Below are the code and all the weights of a small trained network. Each question names an input and a class and asks about switching units off, where a switched-off unit gives its printed mean instead of its output.

import numpy as np


def w(rows, s, z=0):
    codes = np.array(rows[::2]) - 128.0
    scale = np.full(codes.shape[1], s)
    scale[-1] = z or s
    return codes * scale


def f(y):
    return np.maximum(y, 0)


def log_softmax(a):
    a = a - a.max(-1, keepdims=True)
    return a - np.log(np.exp(a).sum(-1, keepdims=True))


def net(x, mask):
    res = np.array(x, float).reshape(1, 7) / 4 @ E
    y = f(res @ A[0][:, :-1].T + A[0][:, -1])
    res = res + np.where(mask, y, B[0][:, -1]) @ B[0][:, :-1]
    return log_softmax(res[-1] @ U[:, :-1].T + U[:, -1])


A, B = {}, {}
E = w([
[220,72,101],'x0',
[81,115,77],'x1',
[64,115,127],'x2',
[165,135,47],'x3',
[157,150,169],'x4',
[60,111,123],'x5',
[130,254,81],'x6',
],0.0084)
A[0] = w([
[124,209,156,72],'n0',
[252,127,148,151],'n1',
[133,134,209,253],'n2',
[164,16,128,184],'n3',
[116,103,113,136],'n4',
[80,167,239,113],'n5',
[153,70,134,140],'n6',
[127,163,134,206],'n7',
[101,138,148,218],'n8',
[151,97,140,135],'n9',
[184,189,98,185],'n10',
[152,170,151,200],'n11',
[112,149,108,154],'n12',
[78,128,212,154],'n13',
[210,73,211,53],'n14',
[88,110,153,228],'n15',
[201,138,48,150],'n16',
[143,143,151,94],'n17',
[68,51,62,161],'n18',
[104,183,112,108],'n19',
[199,120,140,123],'n20',
[173,125,164,141],'n21',
],0.015,0.0054)
B[0] = w([
[161,146,100,181],'n0',
[219,132,223,255],'n1',
[129,9,138,216],'n2',
[188,116,95,247],'n3',
[185,171,34,153],'n4',
[169,87,171,205],'n5',
[235,187,85,188],'n6',
[106,91,101,184],'n7',
[163,48,80,184],'n8',
[168,118,113,167],'n9',
[18,94,219,239],'n10',
[80,25,59,192],'n11',
[117,152,85,169],'n12',
[188,2,159,204],'n13',
[236,166,130,218],'n14',
[194,36,120,199],'n15',
[67,80,179,247],'n16',
[181,135,96,141],'n17',
[225,160,74,222],'n18',
[117,133,232,183],'n19',
[204,99,152,196],'n20',
[198,74,109,178],'n21',
],0.0061,0.01)
U = w([
[66,119,101,118],'0',
[166,228,132,1],'1',
[183,117,161,201],'2',
[134,85,2,164],'3',
[140,80,156,138],'4',
],0.015,0.005)

Each question gives the input, the list of numbers given to net, and the class t.
The units are the neurons (one row each of A and B). Each row of codes is followed by its name. A weight is (code - 128) times the scale printed after its matrix; where a second scale follows, it is the last column's (A, B and U).
mask holds one flag per neuron, in row order. A switched-off neuron (its flag False) gives its mean, the last column of its row in B, instead of its output. The means were averaged over made-up inputs and are rounded, as every weight is.
A unit's drop is (log p(t) with every unit on - log p(t) with that unit switched off) / (log p(t) with every unit on - log p(t) with every unit switched off).
The circuit of an input: a set's keep is (log p(t) with only the set's units on - log p(t) with every unit switched off) / (log p(t) with every unit on - log p(t) with every unit switched off). Starting from the 12 units with the biggest drops (on a tie, the unit counted first), units are removed one at a time, each time the one whose removal leaves the highest keep (on an exact tie, the one counted first), for as long as the keep stays at least 0.8.
units of the circuit, in order: the units of the circuit, biggest drop first
unit that matters most: the unit with the biggest drop
top k neurons: the k neurons with the biggest drops, biggest first
drop of u: that unit's drop, to one decimal
input [1,-3,-1,-1,-8,-6,7], class 4: unit that matters most -> n10
input [-5,-8,1,-3,0,-8,6], class 4: top 2 neurons -> (n11; n10)
input [-8,1,-3,2,0,3,-3], class 3: top 2 neurons -> (n1; n10)
input [-6,8,6,-6,-6,5,5], class 3: top 2 neurons -> (n1; n18)
input [-7,-3,-5,8,5,7,-4], class 3: units of the circuit, in order -> (n1; n10)
input [1,5,-6,-8,-2,-7,7], class 4: top 2 neurons -> (n10; n11)
input [8,0,-2,-2,5,-1,8], class 4: units of the circuit, in order -> (n10; n16)
input [-5,1,-4,0,-4,7,3], class 3: top 4 neurons -> (n1; n10; n16; n8)
input [-2,1,1,1,-6,-2,4], class 0: drop of n3 -> 0.1
input [-4,-3,-6,0,-5,4,1], class 3: drop of n20 -> 0.1
input [6,2,-3,7,-1,-4,7], class 4: drop of n3 -> 0.0
